Here is a tiny trained network, its code and every weight. The questions are about switching its units off for an input and a class, where a switched-off unit gives its printed mean instead of its output.

import numpy as np


def w(rows, s, z=0):
    codes = np.array(rows[::2]) - 128.0
    scale = np.full(codes.shape[1], s)
    scale[-1] = z or s
    return codes * scale


def norm(h):
    return h / np.sqrt((h * h).mean(-1, keepdims=True) + 1e-5)


def f(y):
    return np.maximum(y, 0)


def log_softmax(a):
    a = a - a.max(-1, keepdims=True)
    return a - np.log(np.exp(a).sum(-1, keepdims=True))


def net(x, mask):
    res = np.array(x, float).reshape(1, 8) / 4 @ E
    u = 0
    for l in range(2):
        y = f(norm(res) @ A[l][:, :-1].T + A[l][:, -1])
        res = res + np.where(mask[u : u + 13], y, B[l][:, -1]) @ B[l][:, :-1]
        u += 13
    return log_softmax(norm(res)[-1] @ U[:, :-1].T + U[:, -1])


A, B = {}, {}
E = w([
[115,101,244,184,90],'x0',
[128,125,126,128,127],'x1',
[125,128,127,129,128],'x2',
[131,126,128,128,126],'x3',
[126,25,187,96,247],'x4',
[210,96,121,255,245],'x5',
[127,127,128,128,128],'x6',
[132,129,130,127,128],'x7',
],0.009)
A[0] = w([
[118,44,144,5,160,111],'0.n0',
[115,39,163,82,190,137],'0.n1',
[180,125,66,140,117,188],'0.n2',
[110,105,173,179,91,129],'0.n3',
[108,123,164,160,159,188],'0.n4',
[139,109,91,42,93,111],'0.n5',
[102,127,228,179,96,135],'0.n6',
[135,180,65,138,55,56],'0.n7',
[97,136,141,75,42,131],'0.n8',
[72,98,244,125,107,9],'0.n9',
[157,144,62,185,106,72],'0.n10',
[68,145,139,77,84,162],'0.n11',
[146,171,143,172,21,50],'0.n12',
],0.013,0.012)
B[0] = w([
[52,224,127,107,130,232],'0.n0',
[137,107,198,56,147,254],'0.n1',
[187,63,34,141,81,230],'0.n2',
[51,176,161,112,105,190],'0.n3',
[159,134,105,75,75,235],'0.n4',
[52,169,106,152,197,191],'0.n5',
[97,97,184,169,65,229],'0.n6',
[204,82,147,81,135,188],'0.n7',
[198,66,197,112,220,241],'0.n8',
[254,35,36,2,90,170],'0.n9',
[174,130,53,174,123,163],'0.n10',
[158,100,201,80,184,247],'0.n11',
[57,108,127,194,212,185],'0.n12',
],0.0097,0.0082)
A[1] = w([
[106,82,166,128,148,146],'1.n0',
[176,129,108,90,149,107],'1.n1',
[160,132,121,115,168,1],'1.n2',
[56,249,125,119,142,103],'1.n3',
[130,131,119,155,113,101],'1.n4',
[123,131,134,214,75,47],'1.n5',
[140,126,200,117,160,192],'1.n6',
[173,99,166,148,88,212],'1.n7',
[102,157,129,197,65,62],'1.n8',
[124,112,105,169,186,161],'1.n9',
[145,147,100,158,63,105],'1.n10',
[101,123,186,145,131,94],'1.n11',
[185,140,117,91,199,14],'1.n12',
],0.019,0.0065)
B[1] = w([
[150,140,56,158,92,205],'1.n0',
[164,78,161,122,50,187],'1.n1',
[115,112,164,76,78,144],'1.n2',
[82,138,165,234,156,148],'1.n3',
[100,119,100,115,159,138],'1.n4',
[82,143,200,13,88,154],'1.n5',
[140,146,57,199,84,249],'1.n6',
[86,191,112,154,247,212],'1.n7',
[97,147,181,41,131,148],'1.n8',
[66,148,207,117,82,163],'1.n9',
[62,161,139,187,216,156],'1.n10',
[191,109,16,179,138,171],'1.n11',
[110,131,188,81,57,189],'1.n12',
],0.011,0.014)
U = w([
[184,85,192,38,55,204],'0',
[174,121,73,254,148,10],'1',
[43,200,187,114,190,144],'2',
],0.022,0.0012)

Each question gives the input, the list of numbers given to net, and the class t.
The units are the neurons (one row each of A and B). Each row of codes is followed by its name. A weight is (code - 128) times the scale printed after its matrix; where a second scale follows, it is the last column's (A, B and U).
mask holds one flag per neuron, layer by layer. A switched-off neuron (its flag False) gives its mean, the last column of its row in B, instead of its output. The means were averaged over made-up inputs and are rounded, as every weight is.
A unit's drop is (log p(t) with every unit on - log p(t) with that unit switched off) / (log p(t) with every unit on - log p(t) with every unit switched off).
The circuit of an input: a set's keep is (log p(t) with only the set's units on - log p(t) with every unit switched off) / (log p(t) with every unit on - log p(t) with every unit switched off). Starting from the 12 units with the biggest drops (on a tie, the unit counted first), units are removed one at a time, each time the one whose removal leaves the highest keep (on an exact tie, the one counted first), for as long as the keep stays at least 0.8.
circuit, biggest first: the units of the circuit, biggest drop first
most important unit: the unit with the biggest drop
k most important neurons: the k neurons with the biggest drops, biggest first
top k neurons in layer l: the k neurons of layer l with the biggest drops, biggest first
drop of u: that unit's drop, to one decimal
input [2,-1,-4,4,-2,-8,4,-4], class 1: most important unit : 1.n6
input [4,-4,4,5,0,5,5,5], class 2: 2 most important neurons : [0.n8, 0.n11]
input [-8,2,6,-4,5,1,0,-8], class 0: 2 most important neurons : [1.n7, 0.n2]
input [-6,4,2,0,-8,0,-3,-3], class 0: 3 most important neurons : [0.n7, 0.n6, 1.n6]
input [-5,-8,-1,1,5,1,6,-3], class 0: 3 most important neurons : [1.n7, 0.n1, 0.n3]
input [1,7,-8,-7,-7,-2,-2,5], class 1: circuit, biggest first : [0.n12, 0.n0]
input [3,-4,-1,2,-5,1,2,-4], class 2: 3 most important neurons : [0.n1, 1.n5, 0.n10]
input [-7,3,1,0,-2,0,-8,-6], class 0: 4 most important neurons : [1.n6, 0.n6, 1.n7, 0.n7]
input [-8,-2,2,-5,1,-4,7,-3], class 2: top 3 neurons in layer 0 : [0.n5, 0.n0, 0.n9]
input [8,3,-6,5,0,-3,-5,8], class 1: top 2 neurons in layer 1 : [1.n7, 1.n12]
input [-6,6,7,7,2,-4,-8,7], class 2: top 2 neurons in layer 0 : [0.n5, 0.n0]
input [-1,-3,-7,2,3,6,2,0], class 0: drop of 0.n6 : 0.2
input [-6,-1,8,0,8,-2,7,4], class 2: drop of 0.n0 : 5.9
input [-3,2,6,-3,3,-6,8,3], class 2: most important unit : 0.n0
input [-1,2,6,-2,5,-6,-6,6], class 2: drop of 0.n0 : 1.9
input [2,-1,-5,4,-3,-3,-7,4], class 1: drop of 0.n9 : 0.0
